Below are the code and all the weights of a small trained network. Each question names an input and a class and asks about switching units off, where a switched-off unit gives its printed mean instead of its output.

import numpy as np


def w(rows, s, z=0):
    codes = np.array(rows[::2]) - 128.0
    scale = np.full(codes.shape[1], s)
    scale[-1] = z or s
    return codes * scale


def norm(h):
    return h / np.sqrt((h * h).mean(-1, keepdims=True) + 1e-5)


def f(y):
    return np.maximum(y, 0)


def log_softmax(a):
    a = a - a.max(-1, keepdims=True)
    return a - np.log(np.exp(a).sum(-1, keepdims=True))


def net(x, mask):
    res = np.array(x, float).reshape(1, 5) / 4 @ E
    u = 0
    for l in range(4):
        y = f(norm(res) @ A[l][:, :-1].T + A[l][:, -1])
        res = res + np.where(mask[u : u + 6], y, B[l][:, -1]) @ B[l][:, :-1]
        u += 6
    return log_softmax(norm(res)[-1] @ U[:, :-1].T + U[:, -1])


A, B = {}, {}
E = w([
[125,110,137,137,136],'x0',
[13,100,156,44,89],'x1',
[126,104,129,30,217],'x2',
[217,56,194,67,63],'x3',
[155,4,71,147,116],'x4',
],0.0019)
A[0] = w([
[205,158,86,178,142,188],'0.n0',
[165,83,99,254,153,151],'0.n1',
[213,140,145,169,177,96],'0.n2',
[151,72,67,122,142,6],'0.n3',
[217,150,125,205,147,149],'0.n4',
[181,140,152,129,102,115],'0.n5',
],0.0051,0.002)
B[0] = w([
[134,99,143,97,223,250],'0.n0',
[129,137,79,81,155,248],'0.n1',
[254,99,122,114,203,212],'0.n2',
[113,168,26,226,82,153],'0.n3',
[171,132,73,63,240,252],'0.n4',
[70,141,225,70,130,176],'0.n5',
],0.0042,0.003)
A[1] = w([
[176,103,111,152,170,89],'1.n0',
[140,97,26,109,193,163],'1.n1',
[32,100,157,101,88,1],'1.n2',
[98,237,188,169,145,92],'1.n3',
[7,133,162,142,114,128],'1.n4',
[138,168,219,88,255,254],'1.n5',
],0.005,0.00095)
B[1] = w([
[57,142,121,104,152,175],'1.n0',
[34,165,157,135,34,225],'1.n1',
[155,171,124,45,254,172],'1.n2',
[92,107,160,184,87,165],'1.n3',
[136,92,122,77,153,178],'1.n4',
[143,118,175,144,42,254],'1.n5',
],0.006,0.0054)
A[2] = w([
[155,108,201,141,2,229],'2.n0',
[134,133,68,150,151,6],'2.n1',
[88,95,52,126,84,12],'2.n2',
[88,162,169,98,168,117],'2.n3',
[43,239,100,156,181,68],'2.n4',
[215,203,146,158,151,28],'2.n5',
],0.0056,0.0014)
B[2] = w([
[35,112,35,139,3,253],'2.n0',
[146,114,190,125,164,134],'2.n1',
[40,181,236,230,75,159],'2.n2',
[140,103,111,101,146,225],'2.n3',
[173,20,129,82,61,221],'2.n4',
[108,58,45,131,203,158],'2.n5',
],0.005,0.0038)
A[3] = w([
[207,62,254,146,38,163],'3.n0',
[206,199,224,104,185,23],'3.n1',
[192,111,52,169,189,201],'3.n2',
[194,188,84,231,107,94],'3.n3',
[210,178,149,187,134,4],'3.n4',
[73,34,139,140,51,30],'3.n5',
],0.0043,0.0015)
B[3] = w([
[35,122,67,103,102,189],'3.n0',
[100,111,104,108,161,145],'3.n1',
[137,114,212,48,154,157],'3.n2',
[108,96,167,104,132,130],'3.n3',
[62,123,55,9,74,128],'3.n4',
[117,207,63,130,2,252],'3.n5',
],0.0046,0.0039)
U = w([
[111,97,104,102,69,231],'0',
[191,75,146,43,198,238],'1',
[104,159,112,110,95,187],'2',
[89,167,145,189,55,134],'3',
[115,162,112,129,72,122],'4',
[214,206,175,199,162,8],'5',
[208,164,191,254,188,2],'6',
],0.0068,0.0036)

Each question gives the input, the list of numbers given to net, and the class t.
The units are the neurons (one row each of A and B). Each row of codes is followed by its name. A weight is (code - 128) times the scale printed after its matrix; where a second scale follows, it is the last column's (A, B and U).
mask holds one flag per neuron, layer by layer. A switched-off neuron (its flag False) gives its mean, the last column of its row in B, instead of its output. The means were averaged over made-up inputs and are rounded, as every weight is.
A unit's drop is (log p(t) with every unit on - log p(t) with that unit switched off) / (log p(t) with every unit on - log p(t) with every unit switched off).
most important unit: the unit with the biggest drop
top k neurons: the k neurons with the biggest drops, biggest first
top k neurons in layer l: the k neurons of layer l with the biggest drops, biggest first
drop when u is switched off: that unit's drop, to one decimal
input [0,-1,6,-2,6], class 3: most important unit	2.n2
input [-4,6,0,3,-3], class 1: top 2 neurons	(1.n2 1.n1)
input [1,7,4,-4,-6], class 1: top 2 neurons	(1.n2 1.n1)
input [0,-8,-4,6,-8], class 1: top 2 neurons in layer 1	(1.n1 1.n3)
input [-5,8,5,6,5], class 1: top 2 neurons in layer 2	(2.n0 2.n4)
input [1,8,4,6,0], class 1: top 4 neurons	(1.n2 1.n1 0.n2 1.n5)
input [5,-5,2,2,-2], class 1: top 2 neurons	(0.n4 0.n2)
input [4,-4,1,2,8], class 3: top 4 neurons	(1.n1 2.n2 0.n3 1.n2)
input [-4,-7,0,5,0], class 1: top 2 neurons in layer 0	(0.n4 0.n2)
input [6,7,6,-4,3], class 1: top 4 neurons in layer 0	(0.n4 0.n2 0.n1 0.n0)
input [-5,8,-2,3,5], class 1: top 2 neurons	(1.n2 1.n5)
input [4,4,3,2,0], class 1: top 2 neurons in layer 1	(1.n2 1.n1)
input [-1,-1,4,-2,5], class 3: drop when 2.n2 is switched off	0.2
input [3,7,-6,-3,1], class 1: top neuron	(1.n2)
input [-2,7,-4,-5,3], class 1: drop when 1.n1 is switched off	0.2
